In the rows, zero is written as 128.
Each row of numbers belongs to one of the objects below and depends on some of the facts about them. Some rows are named. Which object is each other row?

Some rows with their names:
tremer: [107 150 109 134 141 135  99 143 132 161 119 106 148 148 145  94 129 126
 108 126 155 142 129 142 150 158 144 145 126 137 130 139 131 106 129 109]
metruk: [152 100 122 127 121 134 125 140  97 120 153 119 157 105 136 151 127 129
 106  88 121 116 143 115 135 128 138 125 146 147 100 115 144 152 115 120]
klupel: [114 152 131 162  71 131 155 150 120  55 166 145 118  81 134 108 118 151
 152 128 148  93  83 124  96 162 164 129 167  92 162 173 147 162  65 148]
siskir: [118 115 110 133 122 123 140 132 119 128 124 129 134 163 135 123 126 130
 119 114 122 136 127 122 131 142 129 146 143 136 140 124 141 141 116 129]
lagus: [113 126 102 118  80 152 125 130 119 123 130 109 147 134 140 109 158 126
  95 118 117 111 131 131 121 184 145 151 180  96 149 140 194 167 108 145]
berono: [101 128 125  99  80 167 150  71  98 110 124 118 112 112 143 128 166 119
 119 157 109 111 152 127 115 152 113 147 201  80 130 151 162 171 175 158]
torasto: [135 154 157 155 131 113 129 141 175 143  99 148 107 149  98  99 116 144
 147 145 131 132  95 165 120  96 137 109  56 131 148 128  97 105  85 117]
brezo: [126 115 123 138 116 120 135 124 109 127 137 130 137 146 142 136 117 123
 111 104 112 120 132 113 135 141 127 144 156 142 121 119 136 153 113 127]
makir: [146 106 112 129 140 129 122 146 111 129 149 108 158 130 141 140 128 130
 114  99 136 132 141 113 124 143 135 131 146 148 109 117 158 130 126 124]
nofor: [146 100 107 128 155 123 113 151 120 134 143 115 161 146 137 126 132 135
 127 100 145 142 134 121 123 157 135 137 149 145 131 119 168 114 136 124]
kiflil: [107 147 113 136 112 129 125 142 126 162  86 123 146 150 117 111 112 129
 112 141 118 128 126 148 167  67 147 114  59 160 108 127  88 119 104 118]
skitres: [120 109  99  98 133 162 137 111 110 115 135 120 147 111 132 134 153 133
 141 149 144 134 167 108 108 143 113 128 171 110 130 125 176 116 196 150]
boflem: [114 133 121 132 128 118 121 133 125 129 122 125 142 158 134 121 124 124
 117 116 124 136 131 136 144 131 137 146 130 143 135 122 127 132 107 120]
staklu: [124 149 189 208  66 147 103 135 193 130 102 139 110  75 164  68 100 116
  77  89 144 118  86 103 140 142 124 108  81 107 185 154  51  87  95 101]
godre: [101 166 123 139 120 128 110 129 120 151 102 117 147 141 133 102 119 121
 106 136 131 123 121 150 165 107 151 122  98 145 120 146  99 127 108 104]
stipi: [116 126 120 137 128 120 128 131 121 138 121 118 134 159 136 124 124 119
 115 114 124 126 129 129 140 129 126 144 138 143 127 121 128 131 111 117]
plome: [148 105 107 124 157 122 111 152 121 127 139 119 162 140 144 125 132 138
 121  99 143 149 138 114 124 157 131 138 148 150 121 123 165 112 137 114]
brolim: [108 110  94 104 110 153 165 104 120 120 103 135 129 147 104 133 147 135
 151 172 109 129 148 120 129  88 105 124 117 119 132 106 140 108 184 157]

How the objects are related:
bafim θ raku; bafim θ bodruk; bafim θ stiflum; bomal θ makir; boro θ flerinu; boro θ plifluk; boro θ gudi; bradripi θ skulo
bradripi θ bodruk; brefan θ flatin; brefan θ roflok; brefan θ nofor; bridrul θ sogredo; butros θ lagre; butros θ fliper; drefini θ plifluk
drimek θ finun; driro θ kiflil; driro θ fustul; drodral θ godre; drodral θ flegrir; drodral θ klude; droli θ ledre; droli θ neklun
droli θ plubil; duklun θ bodruk; duklun θ klutok; duklun θ bevis; duklun θ bular; farin θ gaskal; fatrul θ neklun; fatrul θ bular
fipogo θ klupo; fipogo θ fleplafle; fipogo θ kleva; firak θ drasaka; gama θ foflidra; gegedon θ dostutru; gele θ fletro; gragus θ gepak
gragus θ ledre; gragus θ gudi; gragus θ roflok; graso θ skitres; graso θ lagre; graso θ zudu; grupim θ boflem; klebre θ grezan
klolugre θ klupo; klolugre θ poros; klopu θ gapum; klopu θ grezan; klopu θ tota; klupel θ febistik; klupel θ remokin; liga θ foflidra
lorevi θ brigrosten; lorevi θ klirak; nugir θ tredres; nugir θ flesasker; nugir θ berono; pigrosir θ vitrum; piplu θ musal; piplu θ telivar
piplu θ mufik; piplu θ foflidra; pirodes θ fiskor; pirodes θ botan; ploko θ navudror; ploko θ daplus; ploko θ pogrer; pludrir θ groskigru
pludrir θ febistik; pludrir θ flegrir; reko θ gisko; soton θ finun; soton θ daplus; staklu θ plifluk; stoflo θ kugir; sulam θ rubol
sulam θ tota; tasku θ rogrek; tasku θ tota; tatus θ flatin; tatus θ navudror; tatus θ boflem; tebuk θ raku; tege θ stipi
tege θ nofor; torasto θ gepak; torasto θ brini; triklo θ febistik; trose θ brini; trose θ telivar; trose θ liplo; trose θ vitrum
trotok θ stogul; trotok θ bodruk; trotok θ tota; tugor θ povudror; tugor θ flegrir; tunek θ flesasker; vifli θ klupo; zutras θ bodruk
zutras θ liplo; zutras θ berono; zutras θ klude; bodruk ζ tredres; briba ζ musal; briba ζ flegrir; bridrul ζ davam; bridrul ζ mufik
bridrul ζ ditre; brini ζ gragus; brini ζ lagus; brini ζ klebre; drefini ζ lagus; drefini ζ febistik; drefini ζ poros; drefini ζ suflis
drefini ζ sulam; drefini ζ nugir; drodral ζ lifastol; drodral ζ flaples; drodral ζ sogredo; duklun ζ brefan; duklun ζ metruk; duklun ζ mufik
duklun ζ vuston; duklun ζ dostutru; faflu ζ brefan; faflu ζ davam; fatrul ζ bomal; fatrul ζ groskigru; fatrul ζ ketek; fiskor ζ flatin
flesasker ζ grezan; flesasker ζ sibrek; fletro ζ sulam; gama ζ gele; gama ζ vuston; gama ζ gisko; gegedon ζ siskir; gepak ζ gudi
godre ζ drimek; godre ζ poros; godre ζ dromiki; graso ζ groskigru; graso ζ dromiki; graso ζ stiflum; graso ζ dostutru; kiflil ζ ploko
kiflil ζ gaskal; kiflil ζ brigrosten; klepluk ζ bomal; klepluk ζ lezo; klepluk ζ plifluk; klepluk ζ klolugre; klepluk ζ dostutru; klisen ζ butros
klisen ζ liplo; klisen ζ fipogo; klisen ζ tota; klutok ζ bevis; klutok ζ plifluk; klutok ζ pludrir; luminul ζ groskigru; luminul ζ gagral
luminul ζ lagus; luminul ζ skidra; luminul ζ berono; luminul ζ klupel; masen ζ plubil; masen ζ dromiki; mero ζ brezo; mero ζ pludrir
muti ζ butros; muti ζ lifastol; muti ζ lorevi; navudror ζ flerinu; navudror ζ musal; navudror ζ klopu; navudror ζ febistik; neklun ζ ledre
neklun ζ drimek; neklun ζ kleki; nidor ζ brigrosten; nidor ζ grupim; nidor ζ kugir; pakles ζ klopu; pakles ζ febistik; pakles ζ vabol
pavin ζ bafim; pavin ζ rovus; pavin ζ skovuplom; pavin ζ berono; pavin ζ boro; pigreklum ζ rovus; piplol ζ grupim; piplol ζ tatus
piplol ζ ditre; piplu ζ raku; piplu ζ makir; piplu ζ vuston; plakuzan ζ plome; plakuzan ζ tesal; plakuzan ζ nofor; plakuzan ζ trotok
plakuzan ζ gisko; plipletra ζ triklo; plipletra ζ pigrosir; plipletra ζ brolim; pogrer ζ giskazur; pogrer ζ berono; reko ζ fliper; ridol ζ flaples
rigres ζ lifastol; rigres ζ firak; rogrek ζ skitres; rubol ζ klirak; rubol ζ pigrosir; rubol ζ plafa; skuvum ζ flerinu; skuvum ζ grezan
skuvum ζ gisko; soton ζ grupim; staklu ζ pirodes; staklu ζ boro; stesikis ζ plegra; stesikis ζ bular; stesikis ζ dromiki; stesikis ζ drosto
tasku ζ lagre; tasku ζ grupim; tasku ζ plubil; tebuk ζ klirak; tebuk ζ botan; tebuk ζ kleki; tege ζ skitres; tege ζ stoflo
tege ζ bradripi; tege ζ suflis; torasto ζ droli; torasto ζ plafa; tremer ζ vabol; trofli ζ kleper; trofli ζ vuston; trofli ζ suflis
trofli ζ remokin; trofli ζ drasaka; tugor ζ ledre; tugor ζ butros; tugor ζ fipogo; tunek ζ skulo; tunek ζ droli; tunek ζ kleva
vifli ζ davam; vifli ζ bular; vitrum ζ tredres; votrem ζ ledre; zudu ζ ploko; zudu ζ finun; zudu ζ plegra; zudu ζ pigrosir
bafim χ b; berono χ b; bevis χ a; bodruk χ a; boflem χ a; bomal χ a; boro χ a; botan χ a
bradripi χ a; brefan χ a; brezo χ a; briba χ a; bridrul χ a; brigrosten χ b; brini χ a; brolim χ b
bular χ a; butros χ a; daplus χ a; davam χ b; ditre χ a; dostutru χ a; drasaka χ a; drefini χ a
drimek χ a; driro χ a; drodral χ a; droli χ b; dromiki χ a; drosto χ a; duklun χ b; faflu χ a
farin χ b; fatrul χ a; febistik χ a; finun χ b; fipogo χ a; firak χ b; fiskor χ b; flaples χ a
flatin χ a; flegrir χ a; fleplafle χ a; flerinu χ a; flesasker χ b; fletro χ a; fliper χ a; foflidra χ b
fustul χ a; gagral χ a; gama χ a; gapum χ a; gaskal χ b; gegedon χ a; gele χ a; gepak χ a
giskazur χ a; gisko χ a; godre χ a; gragus χ b; graso χ b; grezan χ a; groskigru χ a; grupim χ a
gudi χ b; ketek χ b; kiflil χ a; klebre χ b; kleki χ a; kleper χ b; klepluk χ a; kleva χ a
klirak χ b; klisen χ a; klolugre χ a; klopu χ b; klude χ a; klupel χ a; klupo χ a; klutok χ a
kugir χ a; lagre χ b; lagus χ a; ledre χ a; lezo χ b; lifastol χ b; liga χ b; liplo χ b
lorevi χ a; luminul χ a; makir χ a; masen χ a; mero χ a; metruk χ a; mufik χ b; musal χ a
muti χ a; navudror χ b; neklun χ b; nidor χ b; nofor χ a; nugir χ a; pakles χ a; pavin χ a
pigreklum χ a; pigrosir χ a; piplol χ a; piplu χ a; pirodes χ a; plafa χ a; plakuzan χ a; plegra χ a
plifluk χ a; plipletra χ a; ploko χ a; plome χ a; plubil χ a; pludrir χ a; pogrer χ a; poros χ b
povudror χ b; raku χ b; reko χ a; remokin χ b; ridol χ b; rigres χ a; roflok χ a; rogrek χ b
rovus χ b; rubol χ a; sibrek χ a; siskir χ a; skidra χ b; skitres χ b; skovuplom χ b; skulo χ a
skuvum χ a; sogredo χ a; soton χ b; staklu χ a; stesikis χ a; stiflum χ a; stipi χ a; stoflo χ a
stogul χ a; suflis χ a; sulam χ a; tasku χ a; tatus χ b; tebuk χ a; tege χ a; telivar χ b
tesal χ a; torasto χ a; tota χ a; tredres χ b; tremer χ a; triklo χ a; trofli χ a; trose χ a
trotok χ a; tugor χ a; tunek χ b; vabol χ b; vifli χ a; vitrum χ a; votrem χ b; vuston χ a
zudu χ b; zutras χ a

Rows to name:
No name comes twice in this set of rows, the named rows included.
[101 164 113 105 174 160  90 126 137 164 133  84 157  97 147  95 136 124
 130 164 170 150 160 131 155 125 128 113 124 130 127 152 122  72 212 110]  navudror
[140  86 150 184  58 157 137 133 128 106 126 132 150  88 175 122 108 108
  67  59 111 118 127  62 132 143 108 128 129 132 148 118  98 134 113 121]  plifluk
[181  86 140 134  94 111 165 145 149 102 137 150 114 123  89 160 137 152
 143 119  94 113 110 127  86  93 136 106  92 116 134 112 159 144  70 163]  grupim
[156  99 133  89 160 160 130 106  96 120 136 106 135  92 137 137 142 139
 134 131 134 141 156 108 105 130 102 121 148 136  83 133 153 116 206 136]  raku
[106 149 121 114 152 140 126  99 113 137 125 120 126 122 140 131 126 122
 136 156 142 134 147 129 140  99 110 126 131 132 116 130  98 101 193 118]  fiskor
[139  94  92  66 127 103 139 165 164 136 183 179  91  45  96 164 162 104
 156 173 157 129 135 100 112 207 130 102 150  52 169 108 174  71 185 197]  klopu
[ 98 150 109  99 116 146 138 111 123 155  88 125 131 125 114 122 127 127
 137 178 125 126 144 144 167  39 121 103  56 138 108 125  76  95 173 131]  zudu
[137  91  83 117 143 115 122 164 128 147 155 134 144 130 133 132 136 119
 123 114 142 143 138 100 128 185 130 133 162 126 136 111 180 108 138 149]  grezan
[134 139 156 144 111 115 137 128 157 114 136 139 100 124 110 122 133 128
 129 121 118 115 103 134 103 154 135 128 140  98 155 138 140 155  81 136]  pirodes
[156 128 198  91 113 154 121  93 128 114 108 148  53  76 119 119 187 140
 145 173 107 127 109 155  81 167 102 131 152  84  92 171 150 157 156 148]  bafim
[131 124 130  99 107 129 145 127 156 120 168 150  99  57 112 151 151 117
 143 170 137 114 129 114 115 172 133 109 154  62 164 124 142 110 153 183]  klebre
[134 115 138 127  95 134 132 124  99 129 132 116 143 123 144 141 139 128
 101 114 100 105 131 127 143 134 135 136 140 137 102 137 142 178 103 127]  stiflum
[114 117 135 113 159 127 142  94 111 106 114 132  92 152 145 142 128 129
 165 138 124 152 147 115 120 125  69 155 167 133 121 121 118 130 189 128]  liplo

The same objects again, as new rows of numbers:
Some objects and their rows:
lifastol: [114 110 133 130 137 103 121 134 124 122 126 125 142 118 126 143 123 114
 157 141 131 134 123 126 121 134 107 116 150]
rigres: [126 141 135 166 136 120 120 126 144 119 121 127 134 102 123 167 136 122
 135 118 111 125 131 136 128 125 115 111 113]
flerinu: [129 122 123 117 137 125 122 141 117 128 128 129 117 144 124 121 127 151
 122 142 140 127 124 122 123 128 118 140 118]
flaples: [131 122 124 131 134 121 119 141 120 123 126 135 131 117 126 132 135 131
 143 132 135 133 113 127 124 130 113 129 123]
plifluk: [130 124 123 117 128 136 123 137 113 129 128 136 121 141 126 124 129 144
 133 130 137 129 133 123 126 129 127 139 122]
klutok: [123 144 134 149 130 144 127 121 137 129 125 126 121 134 122 151 128 141
 118 119 115 120 149 131 132 123 133 122 111]
tesal: [135 124 121 119 130 128 124 138 118 127 128 134 126 127 129 118 132 134
 133 131 137 132 117 126 125 130 122 136 124]
ketek: [119 114 129 110 130 126 133 127 122 132 132 122 132 135 131 114 117 121
 136 140 135 131 129 123 126 134 129 128 150]
pavin: [130 144 131 150 137 139 131 121 146 127 126 121 124 116 127 143 130 131
 112 124 114 120 136 133 131 121 130 120 111]
grupim: [151 124 129 112  46   4 130 112 131 135 128 147 139 177 127 108 146 114
  78 106 142 141  46 151 133 121 133 139 144]
kleper: [118 113 129 111 133 130 132 130 122 132 132 123 134 137 129 112 118 123
 138 143 136 131 123 123 124 134 124 126 147]
plipletra: [129 144 132 151 132 136 129 120 144 126 125 124 125 117 127 145 130 127
 117 119 113 122 137 133 132 122 132 120 113]
gama: [131 152 133 158 145 189 138 118 154 133 129 126 134 100 125 126 132 126
 124 121 112 122 109 134 131 127 129 108  99]
klisen: [128 137 135 167 133  90 113 127 138 109 117 127 135  87 129 186 138 107
 144 111 107 127 156 136 130 123 117 114 126]
rogrek: [107 134 141 143 134 135 135 114 143 133 128 114 128 145 122 148 112 131
 117 136 114 118 152 129 129 126 130 111 133]
nugir: [141 124 119 118 133 126 128 136 126 126 129 129 128 109 135 107 135 121
 127 131 136 133 108 127 126 129 122 136 127]
skidra: [119 113 128 110 132 123 133 129 122 131 131 122 133 136 130 113 119 122
 135 142 135 131 128 123 125 134 127 128 149]
plegra: [137 126 121 115 125 136 127 134 118 128 130 134 124 127 133 116 132 129
 132 123 134 131 130 125 129 129 136 140 127]

Which object is each row?
No name comes twice in this set of rows, the named rows included.
[136 124 124 107  99  99 125 128 111 130 129 137 118 161 129 122 130 137
 114 118 137 129 138 128 132 125 143 147 134]  plubil
[115 103 134 104 136 139 130 130 120 127 131 124 134 148 120 122 107 148
 130 145 133 128 135 117 125 129 116 130 146]  skitres
[139 148 128 145 149 136 138 118 159 126 126 108 119  98 136 123 127 121
  92 133 112 118 132 131 132 118 130 124 111]  drefini
[130 149 131 146 129 165 135 116 141 130 128 127 124 119 129 137 130 127
 119 111 112 121 147 131 135 122 146 122 112]  klepluk
[131 144 131 147 143 126 131 123 151 127 125 114 118 118 126 138 126 136
  97 134 115 118 130 131 129 119 122 123 109]  tremer
[136 145 141 144  60  60 134 100 145 136 126 142 136 175 119 139 141 125
  82  96 120 129  83 153 137 118 143 121 125]  piplol
[142 125 119 118 139 124 129 136 130 126 129 125 125 109 135 107 133 123
 121 135 135 131 111 126 126 127 123 137 125]  sulam
[111 126 134 120 117 214 141 119 116 144 139 141 147 142 123 108 121 123
 168 117 131 132 123 125 131 141 148 114 139]  davam
[113 126 140 161 132  71 117 117 142 108 118 114 140  87 134 195 124  85
 149 113  99 125 187 134 132 124 126 109 160]  votrem
[128 134 136 124 125 182 151  96 151 130 136 113 136 107 139 118 109 106
 111 104  98 119 179 125 144 117 170 123 150]  graso
[123 144 134 152 132 134 126 121 139 125 123 124 120 131 123 156 128 138
 116 121 113 119 154 131 131 122 131 122 112]  rubol

The same objects again, as new rows of numbers:
Named rows:
brezo: [143 131 104 146 163 115 107 171 118 129 173 143  95 127  91 153 110  98
 150 137 129 100 105 165 157 171 119 104 105 152 122 119  87 156  82 186
  78 144 136 185 133 119 119 148  85 141]
groskigru: [144 132 106 162 174  88  93 173 129 130 170 179 115 136 148 154  98  93
 152 130 112  99 103 164 141 181 142 103 125 144 174 114  86 151  79 170
  80 119 108 195 136 115 105 166  98 117]
klepluk: [134 126  57 142 184 111  92 148 113 128 171 106  96 108 150 159  67 135
 152 145 129  98 123 138 160 154 165 115  87 171 118 128  61 162 123 172
  74 185 112 106 132 127 128 170 115 180]
klutok: [131 129  71 145 187  86  97 159 101 126 149 108  93 107 112 163  99 136
 148 150 133 107 119 140 152 144 160 114  87 161 116 126  85 152 126 169
  72 171 119 118 133 135 126 171 109 169]
vitrum: [141 143  92 144 184  81 116 160 103 126 147 126  77 112 112 162 126 129
 143 137 119 111 119 148 168 129 157 109  97 150 117 122  91 130 119 172
  78 158 135 132 139 142 127 164 106 150]
klupel: [171 145  93 155 168 135  98 135 136 122 180 143 107 134 161 146  62 106
 151 113 122  96 118 153 153 178 154  97 122 156 138 115  65 148  78 173
  75 128 119 200 141 120 109 169 100 125]
drasaka: [133 135 114 151 165  78  92 182 125  94 143 187 102 101  72 157  63  94
 147 130 135 106 137 169 199 176 167 107  86 165 100 129  85 161  76 193
 102 122 110 102 147 127 132 147  80 172]
grezan: [135 151 121 147 166  82 141 171 109  96 148 177  79 107  56 164  92 101
 141 134 114 115 101 152 156 142 132 110 124 136 158 120 119 118  82 191
  94 131 137 184 129 130 118 130  82 156]
masen: [151 144  69 147 179  87  94 159 116 136 175 103  99 111 166 164  74 124
 149 140 117 108 131 137 188 156 142 105 103 158 103 118  67 152 120 168
  74 181 125 104 140 142 128 157 122 164]
dostutru: [136 127  87 139 151  77  90 173 102 124 148 127 118 149 134 165  84 110
 146 171 120  97  91 144 151 196 141  89 130 146 173 111 110 146  81 177
  74 122 126 190 128 115 100 139  78 184]
tunek: [164 140  62 157 162 121 127 124 122  90 173 103  70  91 164 149  92 145
 144 121 131 118 130 160 191 116 133  90  90 152 101 126  77  97 124 164
  92 171 148 111 149 137 123 113 119 175]
droli: [163 142 104 163 156 124 132 164 131  77 179 149  82 115 155 146 127 120
 148 116 135 113 108 177 178 170 106  84 119 140 106 117  92 122  87 173
 104 130 152 179 150 118 112 113 103 121]
foflidra: [134 134  97 162 164  86 121 164 109 128 152 150  86  94 138 150 122 135
 141 123 122 118 100 174 147 138 132  97 101 140 121 126 122  95 124 165
  94 130 148 130 147 122 117 116 106 148]
klopu: [162 154  95 163 157 134 139 139 134  53 171 180  74  92 123 146  77 130
 142 104 118 118 100 168 163 142 120  83 123 139 125 128  98  89  78 190
 104 118 147 187 146 119 107 115  90 162]
nidor: [139 137  67 161 167  80  99 150 110 127 175 108  85  91 169 162  97 141
 145 138 114 118 121 156 183 148 124  87  95 147  95 124  90 131 127 160
  97 180 145 107 148 139 126 115 123 178]
tatus: [139 134  78 160 156 124  99 170 129 122 183 116  92 100 154 149  74 116
 148 134 136 111 105 169 173 183 107  82 118 142 106 122  92 147  96 178
 102 160 148 131 148 113 118 111 108 168]
remokin: [132 143  97 166 156  81 121 160 119 129 151 179  82  91  91 152  67 127
 143 118 117 117  93 165 141 148 122  94 117 133 159 131 127 101  93 188
 101 123 142 150 137 114 114 111  93 178]
lezo: [133 126  76 166 157 125  91 169 125 131 180 137  98 106 154 146  78 120
 150 126 139 109  99 170 146 179 113  91 109 146 131 129  90 148 101 172
  87 126 138 154 143 113 112 115  95 171]

Rows to name:
No name comes twice in this set of rows, the named rows included.
[149 151  80 152 193  78 103 140 109 132 150 114  90  99 150 165  93 137
 147 136 114 109 131 140 170 129 162 109 101 153 124 122  79 126 122 163
  78 162 119 110 139 150 126 173 119 157]  godre
[150 153 106 155 160 104 124 162 133  82 159 182  93 108  69 157  63  98
 146 123 112 110 100 149 157 162 134 101 126 138 162 121  98 122  74 192
  95 127 126 195 131 122 111 134  85 159]  suflis
[134 145 110 146 158 114 107 178 126 125 170 167  92 108  76 161  56  98
 147 143 119 107  96 149 153 177 110 105 126 141 165 126 114 155  77 195
  92 143 133 184 130 115 116 118  77 184]  vuston
[176 138  64 144 177 128 112 123 132 106 171 113  84 117 159 147  66 138
 151 114 133 101 138 147 182 138 163 105  93 166 104 119  63 129 102 166
  70 159 128 154 147 139 119 168 115 152]  staklu
[162 131  55 149 178 133  92 130 134 134 178 107  99 111 169 151  57 137
 150 127 120  99 127 138 172 152 162 106  94 167 109 124  58 155 108 170
  69 170 113 116 138 123 121 173 118 179]  fatrul
[154 145 114 156 164  95  92 176 130 126 184 144 115 138 137 163 105  96
 151 145 109  98 104 164 159 189 108  96 130 145 148 112  92 157  75 178
  90 137 133 178 135 117 116 122 105 115]  dromiki
[136 147  53 164 159 134 134 174 102  51 173 112 100 144 168 149  63 142
 152 107 138 111 101 167 141 101 110  86 124 146  96 132  97  85  84 158
  70 159 114 190 151 119 102 116  95 175]  farin
[136 126 113 150 156 130 144 179 114 114 170 176  73 127  79 145 150 120
 146 121 184 113  98 177 147 156 110  93  91 146  97 126 126 118 102 176
  89 126 151 190 148 116 112 114  79 120]  lifastol
[172 154 115 163 170 116 106 148 135 110 170 184 109 123 133 151  68 100
 150 105 114 102 111 159 150 165 155  98 131 140 164 113  77 114  75 182
  87 123 117 196 138 117 106 161 100 111]  lagus
[173 144 106 144 161 126 117 163 130  75 183 140  99 143 114 152 108  98
 152 131 121  99 113 163 189 164 109  97 120 153 111 113  74 144  77 183
  86 145 144 193 145 123 116 118  91 119]  drimek
[133 132  92 143 160 134  95 176 131 128 180 119 107 126  85 158  58  94
 149 156 133 101 100 148 174 186 105  96 124 156 129 120  87 175  74 192
  84 172 135 163 129 116 120 122  84 182]  brefan
[174 145  56 140 162 131 142 117 138 126 183 109  70  91 109 151 140 131
 143 143 126 106 102 135 176 158 112 119  94 153 172 111 106 177 117 180
  83 190 151 171 128 143 123 167 113 142]  reko
[157 146 105 163 161  90 124 169 124  97 177 144  89 104 161 152 141 116
 145 117 123 118 105 174 172 165 107  86 116 135 105 117 106 115 110 163
 103 134 148 139 152 125 118 110 114 128]  brolim

